Here is a tiny trained network, its code and every weight. The questions are about switching its units off for an input and a target symbol, where a switched-off unit gives its printed mean instead of its output.

import numpy as np


def w(rows, s, z=0):
    codes = np.array(rows[::2]) - 128.0
    scale = np.full(codes.shape[1], s)
    scale[-1] = z or s
    return codes * scale


def norm(h):
    return h / np.sqrt((h * h).mean(-1, keepdims=True) + 1e-5)


def f(y):
    return np.maximum(y, 0)


def softmax(a):
    e = np.exp(a - a.max(-1, keepdims=True))
    return e / e.sum(-1, keepdims=True)


def log_softmax(a):
    a = a - a.max(-1, keepdims=True)
    return a - np.log(np.exp(a).sum(-1, keepdims=True))


def net(x, mask):
    ids = ['ΓΛΠΣΩαβδεηθμξτ'.index(c) for c in x.split()]
    T = len(ids)
    res = E[ids] + P[:T]
    r = norm(res)
    for j in range(3):
        rows = slice(4 * j, 4 * j + 4)
        q, k, v = (r @ M[0][rows].T for M in (Q, K, V))
        z = softmax(np.where(np.tri(T) > 0, q @ k.T / 4**0.5, -1e9)) @ v
        o = O[0][rows]
        res = res + np.where(mask[j], z, o[:, -1]) @ o[:, :-1]
    y = f(norm(res) @ A[0][:, :-1].T + A[0][:, -1])
    res = res + np.where(mask[3:19], y, B[0][:, -1]) @ B[0][:, :-1]
    return log_softmax(norm(res)[-1] @ U[:, :-1].T + U[:, -1])


Q, K, V, O, A, B = {}, {}, {}, {}, {}, {}
E = w([
[149,142,182,72,102,131,75,108,111,255,69,92],'Γ',
[137,89,135,122,123,121,115,184,167,163,152,137],'Λ',
[153,157,162,132,102,121,123,173,176,135,137,162],'Π',
[122,119,121,132,96,118,93,134,201,131,111,160],'Σ',
[156,179,136,102,125,158,125,125,150,108,118,206],'Ω',
[113,80,144,94,133,170,124,144,155,115,117,147],'α',
[166,131,107,89,86,111,150,114,171,109,119,156],'β',
[171,88,128,97,130,135,163,153,147,131,150,134],'δ',
[168,129,94,141,124,94,119,111,149,139,168,186],'ε',
[132,131,149,156,164,154,131,116,143,145,161,185],'η',
[101,113,144,140,113,114,117,102,147,118,144,184],'θ',
[122,115,146,112,116,117,162,109,117,114,165,170],'μ',
[132,123,151,145,122,145,171,101,171,122,141,148],'ξ',
[125,109,112,128,147,146,158,81,148,122,150,154],'τ',
],0.028)
P = w([
[6,222,30,80,107,149,176,198,163,189,189,108],'0',
[35,189,75,56,161,88,165,189,189,176,172,140],'1',
[76,179,79,70,80,177,118,161,187,156,232,118],'2',
[86,133,89,94,112,110,195,177,163,193,131,220],'3',
[111,131,146,39,160,99,103,135,223,129,220,144],'4',
[134,108,100,121,34,186,156,146,146,174,170,216],'5',
[129,91,159,78,169,58,161,129,184,157,141,213],'6',
[173,95,151,101,49,185,85,101,160,130,211,168],'7',
[162,63,163,127,128,74,179,119,126,171,88,251],'8',
[196,75,210,98,150,100,65,76,167,89,179,138],'9',
[205,51,155,185,36,170,140,90,68,150,99,215],'10',
[203,56,217,140,174,47,123,76,106,120,81,173],'11',
[239,57,208,158,84,155,66,64,93,95,142,147],'12',
[223,26,192,177,121,108,132,98,74,118,58,213],'13',
],0.016)
Q[0] = w([
[48,160,102,146,93,143,218,54,103,178,216,159],'h0',
[179,86,116,165,69,159,157,166,113,176,69,209],'h0',
[136,142,102,174,48,210,67,166,75,91,149,56],'h0',
[212,66,205,92,83,156,92,38,171,125,217,182],'h0',
[166,66,134,99,57,213,114,99,99,214,116,153],'h1',
[163,105,68,197,39,226,125,159,104,124,115,169],'h1',
[47,165,4,189,178,138,135,200,62,34,102,60],'h1',
[122,166,102,165,78,200,61,128,131,21,205,10],'h1',
[69,170,74,176,201,39,111,196,103,73,111,29],'h2',
[155,83,146,151,9,234,94,120,94,221,143,187],'h2',
[94,115,27,212,131,87,218,199,59,129,3,194],'h2',
[141,67,240,101,192,54,175,130,193,191,102,234],'h2',
],0.046)
K[0] = w([
[52,107,111,112,153,128,200,119,176,131,163,145],'h0',
[168,107,173,134,191,73,124,104,134,95,96,135],'h0',
[115,152,112,131,131,106,142,171,100,180,54,123],'h0',
[170,53,147,188,107,143,171,48,92,99,116,173],'h0',
[196,132,195,101,134,117,88,80,139,126,118,74],'h1',
[97,143,132,107,176,72,116,121,139,91,150,122],'h1',
[96,142,68,154,145,141,157,203,191,2,216,136],'h1',
[79,123,116,129,200,43,185,174,164,104,93,153],'h1',
[126,128,86,128,95,158,153,159,176,77,189,156],'h2',
[145,142,193,62,171,63,95,59,133,156,127,86],'h2',
[133,146,128,121,102,198,57,109,143,57,239,58],'h2',
[176,119,146,112,44,196,78,71,78,224,116,101],'h2',
],0.06)
V[0] = w([
[78,115,130,138,91,95,37,175,131,93,86,153],'h0',
[129,128,211,172,105,146,157,208,195,152,118,90],'h0',
[198,121,35,175,166,124,91,132,193,168,117,126],'h0',
[72,146,170,199,174,154,89,108,124,186,159,159],'h0',
[10,95,202,131,53,115,171,79,176,73,94,102],'h1',
[88,144,143,214,157,193,54,77,225,151,40,143],'h1',
[56,65,225,94,136,163,109,189,19,117,164,142],'h1',
[152,216,158,194,88,34,109,84,83,150,218,180],'h1',
[140,176,109,20,170,198,194,3,74,94,113,162],'h2',
[43,159,112,103,71,75,21,110,95,74,107,219],'h2',
[69,30,67,177,217,151,78,86,100,209,196,149],'h2',
[156,45,14,67,42,42,140,67,146,106,94,63],'h2',
],0.05)
O[0] = w([
[128,150,185,145,103,64,84,117,188,143,135,93,5],'h0',
[74,132,176,182,129,64,172,176,109,123,207,130,108],'h0',
[170,150,154,128,105,123,83,171,59,125,61,109,132],'h0',
[116,160,150,238,155,157,151,123,128,136,104,113,188],'h0',
[148,170,102,115,163,30,174,156,214,206,196,111,100],'h1',
[249,120,161,154,101,113,204,136,52,243,75,155,144],'h1',
[60,103,84,144,105,52,158,93,146,66,164,253,90],'h1',
[122,170,150,197,134,196,67,213,121,38,202,119,175],'h1',
[13,173,184,158,32,223,197,106,186,193,86,140,79],'h2',
[146,144,122,111,147,162,24,184,191,171,163,225,170],'h2',
[171,14,78,255,118,111,128,190,178,141,57,138,146],'h2',
[34,150,133,31,218,109,113,220,143,185,25,86,102],'h2',
],0.025)
A[0] = w([
[141,140,180,160,79,72,109,181,120,125,137,140,142],'n0',
[169,81,194,88,93,102,160,127,153,139,128,160,117],'n1',
[187,154,148,116,102,102,82,150,118,180,117,126,100],'n2',
[67,125,131,56,115,92,116,83,130,72,87,63,90],'n3',
[87,191,163,92,157,127,115,150,148,161,118,97,8],'n4',
[146,197,206,154,116,140,81,81,183,166,126,148,82],'n5',
[134,213,65,150,85,86,152,79,98,209,160,48,62],'n6',
[99,119,118,117,146,118,176,84,130,126,158,168,134],'n7',
[117,169,84,100,120,140,120,67,151,171,125,183,105],'n8',
[132,104,88,181,166,19,42,136,131,68,93,148,49],'n9',
[168,86,102,117,253,33,117,171,101,140,124,67,77],'n10',
[175,174,109,128,160,94,65,81,77,46,178,126,64],'n11',
[166,152,108,137,105,139,146,141,92,125,100,131,127],'n12',
[191,104,105,68,109,142,124,170,152,134,192,180,140],'n13',
[162,143,160,162,152,199,99,159,114,85,124,97,138],'n14',
[57,178,78,119,90,150,126,155,192,145,98,107,49],'n15',
],0.046,0.017)
B[0] = w([
[178,90,82,154,212,134,130,90,109,154,127,145,181],'n0',
[51,141,127,113,113,134,34,174,122,107,104,116,180],'n1',
[166,184,119,159,129,77,148,149,178,88,120,154,192],'n2',
[142,178,36,189,79,72,136,122,46,102,121,56,170],'n3',
[86,112,100,65,206,82,162,169,97,130,116,193,159],'n4',
[119,187,74,114,56,196,149,152,67,166,137,205,177],'n5',
[182,101,159,66,88,170,149,110,183,105,204,28,164],'n6',
[170,119,142,108,94,69,106,208,142,133,115,152,202],'n7',
[66,98,127,142,115,60,112,96,165,123,192,161,190],'n8',
[70,93,3,44,134,234,202,142,128,153,159,155,218],'n9',
[134,165,181,94,76,173,121,47,164,19,27,203,249],'n10',
[90,79,207,160,212,102,94,82,65,228,159,156,228],'n11',
[107,144,145,134,189,167,165,120,141,93,161,150,223],'n12',
[124,184,118,155,181,108,185,91,108,154,82,70,232],'n13',
[102,92,130,94,89,62,86,148,170,172,73,120,253],'n14',
[105,155,203,159,216,85,136,91,98,112,116,148,181],'n15',
],0.048,0.027)
U = w([
[164,115,150,75,119,175,186,166,157,101,177,71,254],'Γ',
[187,87,108,250,86,141,110,85,119,82,125,144,134],'Λ',
[160,125,177,134,169,100,80,78,50,194,158,146,157],'Π',
[166,186,2,144,180,160,140,174,162,205,145,160,93],'Σ',
[59,181,146,162,162,144,96,124,193,34,190,162,103],'Ω',
[125,88,110,103,116,175,12,213,140,116,96,108,172],'α',
[100,164,55,158,77,91,126,96,67,72,91,61,170],'β',
[57,204,115,6,186,138,168,203,83,179,108,97,71],'δ',
[230,212,157,101,126,108,106,113,156,84,61,174,164],'ε',
[68,122,167,181,127,157,206,109,162,211,22,108,78],'η',
[90,209,141,115,9,192,109,100,92,183,127,173,137],'θ',
[111,83,100,82,58,32,146,115,177,194,98,160,149],'μ',
[149,120,146,117,125,123,190,231,63,98,139,188,85],'ξ',
[98,47,63,46,160,196,146,71,108,88,101,174,97],'τ',
],0.0062,0.0038)

Each question gives the input, a string of symbols that net reads in full, and the target symbol t.
The units are the heads (4 rows each of Q, K, V and O) and the neurons (one row each of A and B). Each row of codes is followed by its name. A weight is (code - 128) times the scale printed after its matrix; where a second scale follows, it is the last column's (O, A, B and U).
mask holds one flag per unit, heads first, then neurons. A switched-off unit (its flag False) gives its mean, the last column of its rows in O or B, instead of its output. The means were averaged over made-up inputs and are rounded, as every weight is.
A unit's drop is (log p(t) with every unit on - log p(t) with that unit switched off) / (log p(t) with every unit on - log p(t) with every unit switched off).
The circuit of an input: a set's keep is (log p(t) with only the set's units on - log p(t) with every unit switched off) / (log p(t) with every unit on - log p(t) with every unit switched off). Starting from the 12 units with the biggest drops (on a tie, the unit counted first), units are removed one at a time, each time the one whose removal leaves the highest keep (on an exact tie, the one counted first), for as long as the keep stays at least 0.8.
units of the circuit, in order: the units of the circuit, biggest drop first
most important unit: the unit with the biggest drop
k most important neurons: the k neurons with the biggest drops, biggest first
heads that matter: for each layer, one digit per head in row order, 1 if its drop is at least 0.15 and else 0, layers parted by /
drop of u: that unit's drop, to one decimal
input Λ Γ ε Λ Λ Π Σ Π β Σ θ Σ ε, target θ: most important unit	h0
input Σ Λ Σ τ δ Σ ε Λ ε α, target α: units of the circuit, in order	(h1, n14)
input τ Π Λ Σ Ω θ Γ τ θ Λ Λ, target θ: heads that matter	101
input Γ μ η Σ Λ η, target η: heads that matter	100
input β μ Ω Λ Λ β Λ Σ μ η Σ Γ, target η: heads that matter	101
input δ ε θ Σ τ α η Γ η μ τ α Σ η, target η: units of the circuit, in order	(h0, h2)
input Ω τ τ Λ δ μ ξ η Σ θ Λ Σ β, target ε: heads that matter	010
input δ τ ε Λ τ δ α Σ α Σ Π Σ Λ, target ε: heads that matter	010
input τ Σ Λ η Λ, target Λ: heads that matter	001
input μ Σ Λ τ ε Π Π η δ τ, target β: heads that matter	001
input ε θ β ε Λ Π τ β, target η: heads that matter	001
input ε δ Π Π ε ξ ξ θ, target Γ: units of the circuit, in order	(n6, h1)
input β μ η Π τ Π β, target Π: heads that matter	001
input Σ ξ Π θ Λ δ Λ Ω τ η τ, target Λ: units of the circuit, in order	(h2)
input ξ θ Π ε μ, target α: heads that matter	010
input ξ ε Λ Λ θ Λ δ Λ Σ Γ, target Σ: 3 most important neurons	(n0, n10, n2)
input Σ Π τ Λ Π θ, target Π: units of the circuit, in order	(h2, n11)
input Λ ξ η ε α α η δ Σ Σ ξ, target ε: units of the circuit, in order	(h1, n10, h2)
input Ω Ω θ Π μ Λ ε τ, target α: heads that matter	010
input θ Λ Λ Λ Σ μ Σ, target Ω: heads that matter	011
input Γ τ Ω Σ β β Λ Σ μ Ω, target μ: most important unit	h0
input Λ α Σ Λ ε Γ Γ Σ δ ε Γ, target ε: units of the circuit, in order	(h0, n2)
input Ω Π θ ξ Λ ε Γ ε Σ ξ α, target ξ: heads that matter	110
input ξ Ω δ, target θ: heads that matter	001
input Σ Ω ξ Ω θ η Ω ξ Σ Γ Σ, target Σ: units of the circuit, in order	(h0, n0, n2, n9)
input β α Γ Σ η Λ Σ, target η: drop of n11	0.1
input Λ τ Σ α Λ η δ β τ Σ Π β Σ, target δ: drop of h2	0.8
input Σ θ θ Λ ξ ξ Λ Λ Π μ Λ Σ ξ θ, target Γ: drop of h2	0.6
